Below is a small trained network, with its code and all its weights. Each question gives an input and a class and asks what happens when units are switched off, that is, made to give their printed mean instead of their output.

import numpy as np


def w(rows, s, z=0):
    codes = np.array(rows[::2]) - 128.0
    scale = np.full(codes.shape[1], s)
    scale[-1] = z or s
    return codes * scale


def f(y):
    return np.maximum(y, 0)


def log_softmax(a):
    a = a - a.max(-1, keepdims=True)
    return a - np.log(np.exp(a).sum(-1, keepdims=True))


def net(x, mask):
    res = np.array(x, float).reshape(1, 5) / 4 @ E
    y = f(res @ A[0][:, :-1].T + A[0][:, -1])
    res = res + np.where(mask, y, B[0][:, -1]) @ B[0][:, :-1]
    return log_softmax(res[-1] @ U[:, :-1].T + U[:, -1])


A, B = {}, {}
E = w([
[158,117,88,137,117,119,146,124,111,122],'x0',
[67,152,29,11,224,67,126,127,97,182],'x1',
[97,146,132,7,90,176,170,17,156,57],'x2',
[222,246,26,130,111,185,104,116,254,231],'x3',
[77,126,143,206,174,190,205,40,69,252],'x4',
],0.0071)
A[0] = w([
[157,103,127,53,100,57,72,200,187,66,104],'n0',
[115,133,174,3,92,172,185,59,161,116,168],'n1',
[136,167,133,19,107,154,224,10,140,59,4],'n2',
[104,149,148,185,156,221,216,17,72,189,120],'n3',
[164,94,168,195,40,191,103,86,147,74,80],'n4',
[56,131,37,24,182,79,116,114,111,151,62],'n5',
[208,222,62,112,127,205,94,129,226,207,126],'n6',
[177,135,215,181,36,165,157,122,147,96,69],'n7',
[66,6,188,120,167,72,153,132,6,41,90],'n8',
[111,157,101,56,232,40,132,140,112,152,116],'n9',
[168,100,135,165,203,61,54,200,106,197,139],'n10',
[97,106,153,163,148,187,214,52,89,220,138],'n11',
[178,144,119,77,64,113,63,156,170,24,123],'n12',
],0.006,0.0024)
B[0] = w([
[92,73,104,55,120,36,84,169,157,194,211],'n0',
[161,158,203,171,136,97,204,166,96,152,208],'n1',
[186,171,239,240,133,80,237,254,65,133,204],'n2',
[132,43,116,36,144,87,86,157,168,179,222],'n3',
[125,140,171,115,53,195,68,40,99,139,191],'n4',
[111,121,124,172,43,207,4,26,37,126,212],'n5',
[70,171,90,145,180,160,152,126,212,4,237],'n6',
[125,104,138,140,67,189,79,66,74,121,191],'n7',
[48,184,34,115,212,203,167,129,231,35,255],'n8',
[126,154,163,150,83,182,83,80,9,140,204],'n9',
[203,148,206,224,119,101,178,158,57,114,198],'n10',
[138,73,111,47,154,36,66,158,198,203,213],'n11',
[102,62,97,77,118,58,107,136,155,205,209],'n12',
],0.0071,0.0098)
U = w([
[129,39,110,9,123,5,82,164,179,190,74],'0',
[93,202,60,118,201,194,167,120,222,1,49],'1',
[135,138,154,139,17,190,42,9,35,123,53],'2',
[180,161,215,234,126,56,222,248,75,134,254],'3',
],0.0098,0.0035)

Each question gives the input, the list of numbers given to net, and the class t.
The units are the neurons (one row each of A and B). Each row of codes is followed by its name. A weight is (code - 128) times the scale printed after its matrix; where a second scale follows, it is the last column's (A, B and U).
mask holds one flag per neuron, in row order. A switched-off neuron (its flag False) gives its mean, the last column of its row in B, instead of its output. The means were averaged over made-up inputs and are rounded, as every weight is.
A unit's drop is (log p(t) with every unit on - log p(t) with that unit switched off) / (log p(t) with every unit on - log p(t) with every unit switched off).
The circuit of an input: a set's keep is (log p(t) with only the set's units on - log p(t) with every unit switched off) / (log p(t) with every unit on - log p(t) with every unit switched off). Starting from the 12 units with the biggest drops (on a tie, the unit counted first), units are removed one at a time, each time the one whose removal leaves the highest keep (on an exact tie, the one counted first), for as long as the keep stays at least 0.8.
units of the circuit, in order: the units of the circuit, biggest drop first
most important unit: the unit with the biggest drop
k most important neurons: the k neurons with the biggest drops, biggest first
drop when u is switched off: that unit's drop, to one decimal
input [6,-2,0,7,8], class 0: 2 most important neurons : n3, n11
input [7,-5,-1,6,7], class 0: 3 most important neurons : n3, n11, n8
input [7,8,-8,-1,-5], class 2: units of the circuit, in order : n5, n9
input [-7,5,-6,-2,0], class 3: most important unit : n10
input [7,5,8,-1,-7], class 3: 2 most important neurons : n2, n1
input [-8,1,-7,8,-2], class 1: 2 most important neurons : n6, n2
input [1,-5,6,-1,3], class 3: 4 most important neurons : n2, n5, n1, n9
input [-2,-7,7,7,7], class 0: 4 most important neurons : n3, n11, n8, n5
input [3,8,2,8,-4], class 1: 3 most important neurons : n6, n4, n7
input [-4,-6,4,-7,-3], class 1: 3 most important neurons : n8, n5, n9
input [3,-8,-8,6,-8], class 0: 4 most important neurons : n12, n0, n5, n2
input [-8,-1,-3,-7,8], class 0: 3 most important neurons : n11, n3, n6
input [-8,6,2,3,-4], class 2: 2 most important neurons : n5, n9
input [7,6,8,-2,4], class 3: units of the circuit, in order : n2
input [-6,4,8,-1,3], class 3: drop when n2 is switched off : 0.7
input [8,8,3,7,4], class 2: drop when n8 is switched off : 1.3
input [6,6,5,4,0], class 2: drop when n8 is switched off : 0.6
